Below are the code and all the weights of a small trained network. Each question names an input and a class and asks about switching units off, where a switched-off unit gives its printed mean instead of its output.

import numpy as np


def w(rows, s, z=0):
    codes = np.array(rows[::2]) - 128.0
    scale = np.full(codes.shape[1], s)
    scale[-1] = z or s
    return codes * scale


def f(y):
    return y / 2 * (1 + np.tanh(0.7978845608 * (y + 0.044715 * y**3)))


def log_softmax(a):
    a = a - a.max(-1, keepdims=True)
    return a - np.log(np.exp(a).sum(-1, keepdims=True))


def net(x, mask):
    res = np.array(x, float).reshape(1, 5) / 4 @ E
    y = f(res @ A[0][:, :-1].T + A[0][:, -1])
    res = res + np.where(mask, y, B[0][:, -1]) @ B[0][:, :-1]
    return log_softmax(res[-1] @ U[:, :-1].T + U[:, -1])


A, B = {}, {}
E = w([
[18,4,125,128,84],'x0',
[46,161,55,1,176],'x1',
[126,128,128,125,126],'x2',
[214,66,27,95,65],'x3',
[181,53,208,57,185],'x4',
],0.0068)
A[0] = w([
[164,255,129,112,182,251],'neuron 1',
[73,80,138,133,117,98],'neuron 2',
[103,183,88,189,59,125],'neuron 3',
[168,62,165,82,183,72],'neuron 4',
[82,133,116,151,87,104],'neuron 5',
[177,110,163,197,112,95],'neuron 6',
[95,142,81,76,155,58],'neuron 7',
[74,167,189,155,170,106],'neuron 8',
[161,122,191,68,126,113],'neuron 9',
[61,172,207,137,126,61],'neuron 10',
[98,185,87,174,86,96],'neuron 11',
[83,68,115,137,142,138],'neuron 12',
[168,165,109,116,159,232],'neuron 13',
[95,134,97,57,183,74],'neuron 14',
[96,81,124,130,123,53],'neuron 15',
[68,69,113,123,125,170],'neuron 16',
[76,86,143,123,103,122],'neuron 17',
[50,178,195,134,179,100],'neuron 18',
[207,188,157,113,170,199],'neuron 19',
[62,80,158,126,103,119],'neuron 20',
[181,82,29,89,74,107],'neuron 21',
[177,67,211,76,160,103],'neuron 22',
[70,103,157,129,115,91],'neuron 23',
[106,145,92,57,160,96],'neuron 24',
[152,89,185,82,161,88],'neuron 25',
[101,173,87,45,172,114],'neuron 26',
[199,121,178,178,98,135],'neuron 27',
],0.0096,0.0028)
B[0] = w([
[152,48,82,137,193,254],'neuron 1',
[160,87,97,143,207,173],'neuron 2',
[54,179,77,95,137,206],'neuron 3',
[80,192,76,113,102,180],'neuron 4',
[124,147,107,128,154,160],'neuron 5',
[49,91,175,197,80,174],'neuron 6',
[120,132,185,151,108,179],'neuron 7',
[179,114,117,108,57,181],'neuron 8',
[97,142,77,137,135,159],'neuron 9',
[200,149,119,78,31,177],'neuron 10',
[82,179,86,106,149,187],'neuron 11',
[153,90,83,137,154,177],'neuron 12',
[145,54,94,125,127,186],'neuron 13',
[82,98,186,166,96,197],'neuron 14',
[151,111,116,136,148,146],'neuron 15',
[156,82,96,138,153,201],'neuron 16',
[139,108,114,133,152,175],'neuron 17',
[187,115,96,104,1,202],'neuron 18',
[124,76,82,146,147,212],'neuron 19',
[159,85,90,147,186,189],'neuron 20',
[177,137,153,96,30,223],'neuron 21',
[50,184,79,97,99,194],'neuron 22',
[169,116,115,145,146,164],'neuron 23',
[90,88,175,192,88,193],'neuron 24',
[60,201,73,97,140,166],'neuron 25',
[71,65,186,209,94,222],'neuron 26',
[85,92,145,167,108,187],'neuron 27',
],0.008,0.0071)
U = w([
[66,86,227,213,87,88],'0',
[220,127,136,82,25,108],'1',
[133,117,135,122,130,247],'2',
[60,180,87,102,137,125],'3',
[189,69,99,151,194,87],'4',
[168,148,204,106,169,130],'5',
[173,196,246,75,198,83],'6',
],0.011)

Each question gives the input, the list of numbers given to net, and the class t.
The units are the neurons (one row each of A and B). Each row of codes is followed by its name. A weight is (code - 128) times the scale printed after its matrix; where a second scale follows, it is the last column's (A, B and U).
mask holds one flag per neuron, in row order. A switched-off neuron (its flag False) gives its mean, the last column of its row in B, instead of its output. The means were averaged over made-up inputs and are rounded, as every weight is.
A unit's drop is (log p(t) with every unit on - log p(t) with that unit switched off) / (log p(t) with every unit on - log p(t) with every unit switched off).
The circuit of an input: a set's keep is (log p(t) with only the set's units on - log p(t) with every unit switched off) / (log p(t) with every unit on - log p(t) with every unit switched off). Starting from the 12 units with the biggest drops (on a tie, the unit counted first), units are removed one at a time, each time the one whose removal leaves the highest keep (on an exact tie, the one counted first), for as long as the keep stays at least 0.8.
circuit, biggest first: the units of the circuit, biggest drop first
most important unit: the unit with the biggest drop
k most important neurons: the k neurons with the biggest drops, biggest first
drop when u is switched off: that unit's drop, to one decimal
input [-2,-1,-3,-6,5], class 1: circuit, biggest first -> [neuron 18; neuron 10]
input [-7,6,3,-4,-6], class 4: circuit, biggest first -> [neuron 1]
input [2,4,0,-6,-4], class 1: 3 most important neurons -> [neuron 18; neuron 10; neuron 8]
input [-7,8,0,5,4], class 0: 3 most important neurons -> [neuron 26; neuron 24; neuron 14]
input [-5,-2,0,-7,-4], class 1: 3 most important neurons -> [neuron 18; neuron 10; neuron 8]
input [-8,3,3,-3,5], class 4: 2 most important neurons -> [neuron 1; neuron 19]
input [-5,8,-4,6,-1], class 0: circuit, biggest first -> [neuron 26; neuron 24]
input [1,-5,0,-6,8], class 3: 3 most important neurons -> [neuron 22; neuron 25; neuron 4]
input [8,7,4,-4,5], class 4: 2 most important neurons -> [neuron 20; neuron 2]
input [7,0,3,-2,7], class 3: circuit, biggest first -> [neuron 22; neuron 25]
input [7,-1,6,-3,6], class 4: circuit, biggest first -> [neuron 20; neuron 2]
input [-3,1,-1,-3,4], class 3: circuit, biggest first -> [neuron 22; neuron 25]
input [-2,-4,-1,-4,-8], class 3: 2 most important neurons -> [neuron 3; neuron 11]
input [1,-2,1,3,-5], class 3: most important unit -> neuron 3
input [-8,6,-3,2,-6], class 4: 2 most important neurons -> [neuron 1; neuron 13]
input [4,-3,5,-6,-7], class 3: 2 most important neurons -> [neuron 3; neuron 11]
input [1,-6,-1,4,5], class 0: 2 most important neurons -> [neuron 6; neuron 27]
input [7,-5,-4,-7,-4], class 1: 3 most important neurons -> [neuron 10; neuron 18; neuron 8]
input [-8,-8,-6,4,-8], class 0: 2 most important neurons -> [neuron 6; neuron 27]
input [-5,7,-1,-4,-6], class 0: most important unit -> neuron 26
input [-6,1,5,-4,2], class 4: 3 most important neurons -> [neuron 1; neuron 19; neuron 21]
input [2,4,7,-8,-7], class 1: drop when neuron 18 is switched off -> 0.4
input [-3,3,-6,4,8], class 3: drop when neuron 2 is switched off -> 0.0
input [2,8,-2,-4,-4], class 0: drop when neuron 26 is switched off -> 0.1
input [-8,3,2,3,0], class 4: drop when neuron 1 is switched off -> 0.3
